Below is a small trained network, with its code and all its weights. Each question gives an input and a class and asks what happens when units are switched off, that is, made to give their printed mean instead of their output.

import numpy as np


def w(rows, s, z=0):
    codes = np.array(rows[::2]) - 128.0
    scale = np.full(codes.shape[1], s)
    scale[-1] = z or s
    return codes * scale


def norm(h):
    return h / np.sqrt((h * h).mean(-1, keepdims=True) + 1e-5)


def f(y):
    return np.maximum(y, 0)


def log_softmax(a):
    a = a - a.max(-1, keepdims=True)
    return a - np.log(np.exp(a).sum(-1, keepdims=True))


def net(x, mask):
    res = np.array(x, float).reshape(1, 8) / 4 @ E
    u = 0
    for l in range(2):
        y = f(norm(res) @ A[l][:, :-1].T + A[l][:, -1])
        res = res + np.where(mask[u : u + 12], y, B[l][:, -1]) @ B[l][:, :-1]
        u += 12
    return log_softmax(norm(res)[-1] @ U[:, :-1].T + U[:, -1])


A, B = {}, {}
E = w([
[127,129,130,130,128,129,129],'x0',
[130,125,124,126,129,127,125],'x1',
[103,61,149,86,163,128,184],'x2',
[92,126,40,175,98,106,196],'x3',
[125,129,130,129,126,126,129],'x4',
[128,127,124,126,128,125,125],'x5',
[164,122,141,158,148,8,132],'x6',
[127,130,130,129,129,128,129],'x7',
],0.012)
A[0] = w([
[135,68,176,148,197,69,179,90],'0.n0',
[21,130,103,44,147,254,209,36],'0.n1',
[144,113,206,55,177,165,142,38],'0.n2',
[149,191,128,197,89,86,146,5],'0.n3',
[171,171,165,184,109,214,91,3],'0.n4',
[93,195,70,188,58,199,58,50],'0.n5',
[114,77,18,245,45,102,186,162],'0.n6',
[27,141,5,153,81,217,176,63],'0.n7',
[113,147,99,78,122,254,77,177],'0.n8',
[129,252,183,92,137,136,34,57],'0.n9',
[87,112,186,37,116,243,90,47],'0.n10',
[197,225,108,217,80,40,82,37],'0.n11',
],0.0065,0.0049)
B[0] = w([
[152,214,164,84,87,136,115,179],'0.n0',
[159,46,73,222,146,75,124,217],'0.n1',
[123,162,183,79,111,45,160,171],'0.n2',
[161,50,103,150,88,137,106,149],'0.n3',
[82,167,83,98,107,182,33,156],'0.n4',
[121,184,132,9,94,146,144,200],'0.n5',
[75,138,124,94,152,123,228,254],'0.n6',
[254,154,184,162,46,99,108,229],'0.n7',
[46,172,121,65,174,115,104,238],'0.n8',
[121,126,113,152,119,211,68,188],'0.n9',
[66,157,110,127,214,118,155,205],'0.n10',
[121,33,136,179,141,187,106,196],'0.n11',
],0.0081,0.0074)
A[1] = w([
[83,168,148,61,179,145,81,101],'1.n0',
[110,97,146,128,126,116,101,123],'1.n1',
[157,63,82,177,118,174,203,71],'1.n2',
[159,103,203,65,173,133,89,48],'1.n3',
[66,193,68,71,133,92,168,118],'1.n4',
[214,89,176,204,73,165,1,41],'1.n5',
[86,234,76,124,76,189,107,171],'1.n6',
[198,122,176,120,82,154,124,157],'1.n7',
[127,41,73,204,106,163,172,4],'1.n8',
[129,35,173,112,202,136,58,103],'1.n9',
[81,122,115,143,149,84,190,122],'1.n10',
[121,58,79,210,104,107,190,140],'1.n11',
],0.0094,0.0035)
B[1] = w([
[128,80,72,247,134,142,88,238],'1.n0',
[121,123,126,102,119,141,149,147],'1.n1',
[133,157,131,130,135,125,77,213],'1.n2',
[165,154,68,126,77,113,181,199],'1.n3',
[164,69,179,167,179,139,141,237],'1.n4',
[47,61,133,122,255,166,215,192],'1.n5',
[177,119,150,102,43,24,138,255],'1.n6',
[129,152,149,99,104,117,182,169],'1.n7',
[140,163,86,106,71,108,20,197],'1.n8',
[127,135,135,103,108,134,209,206],'1.n9',
[129,126,147,128,166,209,95,225],'1.n10',
[96,140,132,110,142,164,49,254],'1.n11',
],0.0094,0.0069)
U = w([
[110,145,75,157,110,159,4,75],'0',
[97,100,135,135,240,167,194,85],'1',
[182,172,142,79,43,73,199,249],'2',
],0.016,0.0011)

Each question gives the input, the list of numbers given to net, and the class t.
The units are the neurons (one row each of A and B). Each row of codes is followed by its name. A weight is (code - 128) times the scale printed after its matrix; where a second scale follows, it is the last column's (A, B and U).
mask holds one flag per neuron, layer by layer. A switched-off neuron (its flag False) gives its mean, the last column of its row in B, instead of its output. The means were averaged over made-up inputs and are rounded, as every weight is.
A unit's drop is (log p(t) with every unit on - log p(t) with that unit switched off) / (log p(t) with every unit on - log p(t) with every unit switched off).
The circuit of an input: a set's keep is (log p(t) with only the set's units on - log p(t) with every unit switched off) / (log p(t) with every unit on - log p(t) with every unit switched off). Starting from the 12 units with the biggest drops (on a tie, the unit counted first), units are removed one at a time, each time the one whose removal leaves the highest keep (on an exact tie, the one counted first), for as long as the keep stays at least 0.8.
circuit, biggest first: the units of the circuit, biggest drop first
most important unit: the unit with the biggest drop
k most important neurons: the k neurons with the biggest drops, biggest first
top k neurons in layer l: the k neurons of layer l with the biggest drops, biggest first
drop of u: that unit's drop, to one decimal
input [-8,-2,1,-5,6,-5,-6,-3], class 1: circuit, biggest first -> (0.n10)
input [-8,-2,5,0,5,1,5,-4], class 2: 2 most important neurons -> (0.n0 0.n8)
input [3,7,1,-6,5,-6,-3,0], class 1: top 3 neurons in layer 1 -> (1.n8 1.n9 1.n11)
input [-7,-1,-5,0,-6,1,4,-8], class 1: 2 most important neurons -> (1.n5 0.n1)
input [5,-4,3,-8,-2,-5,1,8], class 2: 2 most important neurons -> (1.n3 1.n5)
input [-5,-6,2,8,-5,4,0,-3], class 0: 3 most important neurons -> (1.n11 0.n8 1.n8)
input [-3,7,0,5,4,-2,-5,2], class 2: top 3 neurons in layer 0 -> (0.n7 0.n5 0.n11)
input [4,5,-1,4,8,5,6,-2], class 0: top 2 neurons in layer 0 -> (0.n11 0.n8)
input [5,6,5,0,5,0,1,-2], class 2: 4 most important neurons -> (0.n8 0.n10 0.n0 0.n6)
input [7,1,7,1,-2,6,-1,2], class 0: 2 most important neurons -> (0.n1 0.n8)
input [-8,-4,-1,-8,6,-1,8,-2], class 1: top 2 neurons in layer 1 -> (1.n5 1.n6)
input [-7,-6,-5,1,-5,0,-6,-2], class 2: 2 most important neurons -> (1.n6 0.n7)
input [5,4,-3,1,2,-3,7,-2], class 0: 2 most important neurons -> (0.n7 1.n8)
input [3,2,-2,-6,8,2,4,-8], class 1: most important unit -> 1.n5
input [7,-2,-8,1,-3,-1,-8,-5], class 2: 3 most important neurons -> (1.n6 0.n7 0.n5)
input [2,-6,-1,4,5,-1,0,-8], class 2: 2 most important neurons -> (0.n7 0.n1)
input [8,7,-6,-2,1,1,1,5], class 1: 2 most important neurons -> (1.n5 0.n11)
input [1,-7,2,2,8,4,4,0], class 1: drop of 0.n7 -> 0.2
input [2,2,-3,-4,-8,-7,1,8], class 1: drop of 1.n5 -> 1.6
input [-3,4,2,6,4,1,-6,-8], class 0: most important unit -> 0.n1
input [-8,7,-4,-3,3,-5,6,-7], class 1: drop of 1.n5 -> 0.5
